Each row has a class, written after it.
[ 45 -44 -72  -5 -24  31 -15  -1 -45 -28  27 -34 -27  43 -88   5  -7  27
  12  21 -73  25  49  66   7  40 -76  46 -44   5  25   0 -22] => K
[ 44  20 -33  29  22  31   4  -9  -5 -19 -54  41  19  -4   4  26 -18 -18
   4   0 -37  20   4 -44  -6  12 -10 -17  66 -30 -86  29 -27] => D
[-11  -3  48 -26  -2 -29  13 -15  56   2 -17  -2  41 -10  46 -43 -11 -12
 -24 -19   1  -2  -7   5 -27 -29 -15   9 -80  16   3   6 -21] => K
[ 53 -44 -84  26  44  59  -8 -22 -26 -77  26  -3 -20  74  -2   9   6  30
  -2 -36 -56  28  40  57  38  81 -67  33 -37 -23  39  48 -30] => L
[ 71 -34 -70  23  -1  44 -22  17 -79 -84  23 -17 -46  29 -46  50  39   4
  -7  -6 -48  -1  75  54  18  52 -93  27  -4 -37  41  35 -22] => J
[ 65 -63 -44  40 -20  35 -33   0 -59 -28  43 -18 -22  58 -51  40  -2  35
  11  34 -27  16  25  35  13  46 -68  33 -27 -13   7  37 -10] => L
[ 24   0 -48  -6  11  38 -25  30 -33 -61  16 -27 -17  10  11 -19  29  23
 -37  32 -19 -17  79  50 -17  32 -68  33 -29 -33  57  24 -26] => J
[ 25   6 -18   1   7  27 -18  19 -22 -34 -22  46  -3 -14   2  15   8  10
   6  21   0  32   8 -43 -17 -12 -12 -13  46 -42 -62  37   4] => E
[-51 -13 -50  -8  51  35  33  43   1   1  28  32  11 -10  37 -27  -7 -43
 -19 -83 -16 -10  -9  16  36  12   7  -1 -74  26  72  23 -22] => Y
[-31  -9  86 -23 -36 -40   2 -26  47  12   3  -9  47 -13   2 -50 -12  -1
 -11   8 -17   5 -30  -9 -42 -27 -14  -2 -71  48 -22  -6 -10] => K
[ 62 -46 -34   2  -9  68 -17   4 -24 -62  23 -12 -14  71 -50  -6  28  32
   7  24 -74  39  49  58   7  87 -75  68  -1   0   6  13 -26] => D
[  7 -10  23 -46  49  35  52 -15  29 -17   7  12   2  17 -51 -15  29   6
  21 -25  -4  69  -4 -27  -8   1  79  79 -62   0 -56  22  39] => G
[ 31  -8  28 -15  30  11  40 -14  20   6  10  38   9  12 -37 -27  14 -11
  26 -51   1  26 -15 -19  10  47  56  70 -38  29 -45  26  16] => T
[ 30 -15 -44  50  14  50 -29   5  -9 -33  16   9  -4  56   2  -6  -5  18
 -16  -2 -24 -11  60  51  -2  51 -58  60 -56  -3  43  57 -34] => T
[  69  -39  -46  -25   18   63  -26   31   -5  -79   21   24    7   91
   84   -2   21   18   22    6  -39   44   -4   63   33   50 -105   39
  -17  -37   80   36  -48] => E
[ 16 -27  15 -43  12   9   7 -13 -17  29  13  18 -21  14 -80 -39   9  -1
  28  15 -23  27 -21 -15   4  40  88 100 -32  29 -50  13  27] => D
[ -7 -15  22  28   5 -43 -13 -55  13  26 -17 -25  11   2  38 -12  14  -8
   6  20 -16   3  -1  -4 -45 -45 -12   0 -75  33 -29   9 -38] => J
[ 79   6 -57  18  21  52 -21  -3 -31 -89  13 -11  -4  20 -47 -14  13  48
 -31   3 -24  -5  78  39  -1  81 -75  38 -27 -22  13  47 -33] => Q
[ 24 -71  43 -47  30  -4  36   4 -21  -6  12  41  -1  -8 -90 -41  26 -39
   5 -46  -6  56 -44 -31   7  40  46  69 -53  -3 -68  41  38] => P
[ 54   7 -10  -9  16  19  41 -42  -7  -4   3   9  -1  -8 -66 -42  40  11
  19 -36  -8  31 -11 -30  16  53  82  64 -53  15 -58  45  27] => L
[-62  -9 -39  13  62  38  41   6   3 -35  15 -11  36   5  61 -24  -6 -36
   2 -65 -20  -3 -38  -7  38  -2  17 -24 -64  -5  81  22 -17] => L
[ 32 -26 -72  11  17  30 -16  17 -57 -34  11  19 -36  63 -33   7  41 -28
   4  18 -52  35  62  57  24  39 -97  33 -50 -18  58  53 -26] => P
[  0  30 -10 -23  18  14   0  49 -24 -40 -20  59   4 -27 -28  20  32  34
  38  58  -5  24  14 -49 -17 -19  -1 -14  41 -37 -62  19  -3] => G
[ 22 -16  40   5   4 -10  13 -32  55  23 -30 -35  16   8  36 -29   5 -22
  -8 -15 -45  40 -43   6 -17  -5   6   9 -17  30 -45  11 -29] => D
[  75  -18  -73   28   28   56   11   -1  -51 -106   10    3  -15   31
  -50    7   54   31    2  -35  -27   25   76   33   28   77  -75   36
  -39  -17   23   51  -33] => Q
[  53  -19  -67  -20   52   56    5   34   -9  -68    7  -13  -10   54
   -4   26    9    9   13   -4  -66   50   36   69   30   39 -100   20
  -49  -37   43   43  -46] => G
[ 66 -65  13 -53  31  26  28   2 -29  -9  19  34 -12  22 -51  -6   9  -9
  48 -48 -14  80 -55  -9  31  48  31  73 -48   5 -55  34  17] => E
[-61  27   5 -24  66  15  25  44  26  18  -4  18  16  -8  69 -51 -10 -86
 -10 -42 -34 -11 -49  12  28   8  32  19 -72  27  84  36 -24] => D
[ 21 -20  20 -41  33   7  17 -10  -2  17   4  25  -2   6 -79 -54  11  13
  27  -1 -14  28 -42 -30 -12  37  74  71 -53  17 -68  29  19] => P
[-34  24  -7 -12  50  17  42  23  27 -15  15  21  34 -12  89 -24  -3 -44
 -10 -57  -9 -21 -31  -2  17 -21   8 -33 -56  13  86  20 -28] => L
[-25 -12  16   9  -9 -15   2  -6  91  58  -2 -25  28  -1  48 -39  -5   6
 -27  -1  26  10 -25 -16   0 -14   8  -6 -44  29 -25  19  10] => Y
[ 45  35 -18  -6   3   9 -12  -2 -23 -16 -21  31  25 -10 -34  35 -52   5
  14  21   2 -13  23 -52  -9   2 -12 -29  62 -41 -68  29  -2] => T
[ 14 -23  10  17 -13   7 -17  18 -27 -60  -3  27  12  -9 -42  39  10  23
  27  19   4   1  12 -70 -33 -39  11 -10  45 -34 -66  35   9] => T
[  9 -19 -33 -10  25  11  -2  16 -44 -43 -13  32  24   2   7  10 -14  23
  20  33   5  34 -17 -61  -7 -24 -12 -23  56 -39 -41  23  -9] => Q
[ 16  10 -17  42  10  19 -11  29 -32 -43 -23  44  15 -18 -50  62   2   3
  21  19  21 -12  59 -68 -17 -10 -25 -19  25 -45 -77  54   9] => T
[ 41 -17 -34 -23  -5  32 -29   9 -46 -46   9 -34 -34  47 -33  -3  25  14
  -2  24 -48  12  64  66  22  56 -57  47 -22 -13  48  25 -23] => D
[-16 -18  73   6 -17 -39   3  -9   9  57 -27  -6  47 -19  19 -14 -25 -42
  -7   0 -19  22 -32  11 -35 -19 -42   0 -74  27 -53  -4 -19] => K
[ 17  25   0  30  29  38  -4   9   3 -61 -36  53  24   9   6  34  26 -38
  -1 -24   1  10  -2 -65   4  -4  -8 -13  26 -46 -59  54  10] => N
[ 11   1 -39   4  11  17  16   5 -43 -22  -9   6 -18  -6  -3  32  -8  36
  21  28   2  22   4 -54 -19 -37   5 -36  57 -13 -49   2 -15] => J
[-28 -18  62  14 -20 -35 -25 -36  68  15 -15 -15  24   1  10 -30  11  -8
 -17  28 -38   0  11   6 -33  -6 -44 -11 -37  45 -31  11 -19] => D
[ 37  10 -58  11   1  45 -24  20   5 -43  24 -17 -12  39 -47   7  26   9
   3  44 -59   7  44  57  21  47 -68  41 -31 -23  52  29 -12] => G
[ 41 -19 -23  -9  25  38  30   7   3 -22  22  40 -10   0 -52 -18  20   4
  -4 -53  20  31 -19 -58  15  32  92  69 -29   0 -69  53  32] => Y
[ 42  -9 -60  13  28  55  -2 -10   4 -62   4 -25 -14  44 -41   5  31  34
   1   2 -46  31  64  61  25  65 -59  49 -37 -34  16  20 -13] => G
[-73  -9  -7 -25  52 -11  42  11  20 -45  24  11  12  -9  22 -21  -2 -72
  -2 -82 -26 -18 -26  -2  28 -25  22  -2 -86  12  93  -3  -8] => K
[ 40 -40 -28   0  21  64 -48  21 -58 -46  18  20 -23  68  36  -5   0  27
   5  -8 -44  37  -9  69  17  62 -56  60 -32 -18  45  48 -31] => E
[-86 -32 -39   9  51  14  53  32  -2 -14  10   6  19  -6  75   3  -6 -75
  -3 -65  -2  -3 -16  -8  45 -41 -30 -41 -62   3 114  17 -15] => J
[ 87 -18 -49 -13  24  50  -8  -2 -22 -53  -8  12  -9  55 -30  -1  16  -3
  -9 -23 -36  39  33  34  31  62 -64  46 -29 -29 -14  53 -23] => N
[-41  -5  40   7   9 -27 -31 -13 -11  35  -5   4  27 -30  20 -35 -16 -18
  -6  26 -27 -26 -43 -15 -48 -16  20  12 -52  25 -27  16 -13] => J
[ 10  11 -26  -3  13   5   7  26 -27 -33 -20  47  12 -21 -42  41  -9 -17
  22  18  10 -12   3 -75   5 -28 -14 -52  37 -47 -36  36   5] => P
[ 20  -6 -29  62  17  69  -9  34  -5 -33   0  -9  -2  53  19  24  15  -9
 -22 -35 -18   2  68  65  29  71 -91  42 -40 -19  54  62  -7] => T
[ 29   3  -5  27   3  20   2  -1 -70 -62   2  54  21 -11 -29  60 -16 -16
  17   2  13 -18   5 -77  -1   1 -21 -26  25 -36 -45  33  -6] => J
[-47   3 -53 -34  85  22  39  49 -12 -46  -4   4   4 -45  67 -37 -11 -54
 -45 -67  -2 -18   2  -2  17 -18  12 -12 -46 -36  81  37 -22] => J
[ 19  -2  13 -32  38  22   9 -18  17   6   9  28   9  22 -76 -42  -1 -13
  22  -4  -2  29 -44 -55   5  28  77  75 -71  20 -73  50  27] => N
[ 28  -6 -35 -19  15  22   7  43 -60 -78  -5  45  26 -31 -36  50   6  -4
  12  18  22  -1  37 -75 -14 -43 -22 -31  54 -61 -26  25  10] => Q
[ 12 -71   9 -17  10  26  12 -24  21   4   1  31  -6   2 -72 -38   5  23
   2 -13 -28  35  -6 -32 -35   8  84  90  -9  23 -84  10  25] => D
[ 28 -19  22 -18 -17  27  43 -10  12 -10  11  17  26 -11 -87 -37  10   9
  21 -28 -32  32 -33 -33 -18  26  54  69 -40  27 -68   0  24] => K
[ 50 -35 -44   6   7  79  15  25 -39 -90  27 -29 -22  58 -20  30  13  20
 -18 -51 -46  18  69  85  11  55 -82  50 -28 -26  59 -12 -23] => K
[ 17 -12 -39  16  10  19   1  11 -29 -39 -17  15   3 -40 -56  47  -1  24
  11  19  -4 -13  40 -61 -26 -13 -15 -25  49 -40 -79  12  12] => J
[ 29  29 -31 -28  31  16  19  17   4 -20 -38  43   5 -41 -57   9   0   1
  10 -12 -13 -10  12 -61 -14 -18  28 -24  29 -33 -63  41  14] => P
[ 32   5  12 -15  41  32  51 -16  -9   9 -14  41  11  -7 -62 -61  28 -44
  10 -56   3  53 -60 -55  27  51  99  81 -54  11 -86  43  24] => N
[ 26   2 -78   5  22  27  -4   9 -23 -35   1  13 -18  -6 -45  32  -4  20
   3   5  -5  23  21 -69 -11 -26  38 -15  32 -34 -82  39   4] => Y
[-27 -28  43  31  23 -25  -1 -15  86  13 -36   1  34 -27  40 -34  29 -21
 -20 -31 -14 -23 -23  -8 -42 -39  -1  -9 -69  13 -22  23 -18] => P
[ 61 -51 -53  23  21  49 -26   8 -51 -59  11   2 -32  74 -27  18  16  25
  12  -7 -12  25  23  38  41  55 -67  43 -44 -20  15  41 -43] => N
[-43 -27  44   5 -20 -48 -23 -32  14  44 -11 -21  30 -23  19 -31  14 -38
  -6  29 -17 -11 -21 -10 -34 -36   1  12 -53  18  -9   9  11] => J
[-20  -8  45  -2  14 -26 -20   0  23  28 -43  16  36 -34  32 -51  14 -31
 -37  12  23   0   1 -16 -36 -29  -5  11 -63  -8 -60  22 -17] => N
[ 49  38  -2  14   9  18  36 -24   9   4  17  26   3  -7 -60 -41  52 -10
  17   8 -16  31 -17 -48  -8  43  74  60 -41  28 -67  42  22] => L
[ 39 -22 -76  58  28  36 -24 -28 -81 -46   7 -23 -30  54 -12  35   4 -31
  -7 -26 -62  13  45  63  38  75 -93  27 -47 -24  41  51 -35] => J
[ 77 -37 -77  22  25  49 -14  15 -83 -52  11   4 -24  38 -20  14  14  41
   4  -2 -20  13  47  57  15  57 -59  50 -15 -19  29  19 -47] => Q
[ 18  33 -36  -3  15  19  -4   4 -42 -14 -12  22  -1 -25 -19  23 -15   5
   0  47  -3  -8  25 -63 -46 -33  26  -7  53 -34 -64   9   4] => J
[-39 -33  76  30 -13 -55 -21 -10  21  16  -4 -27  11   7  58 -16  15 -34
 -19   0  13  16 -18   0 -32 -67 -17  -7 -78  26  13  46 -22] => T
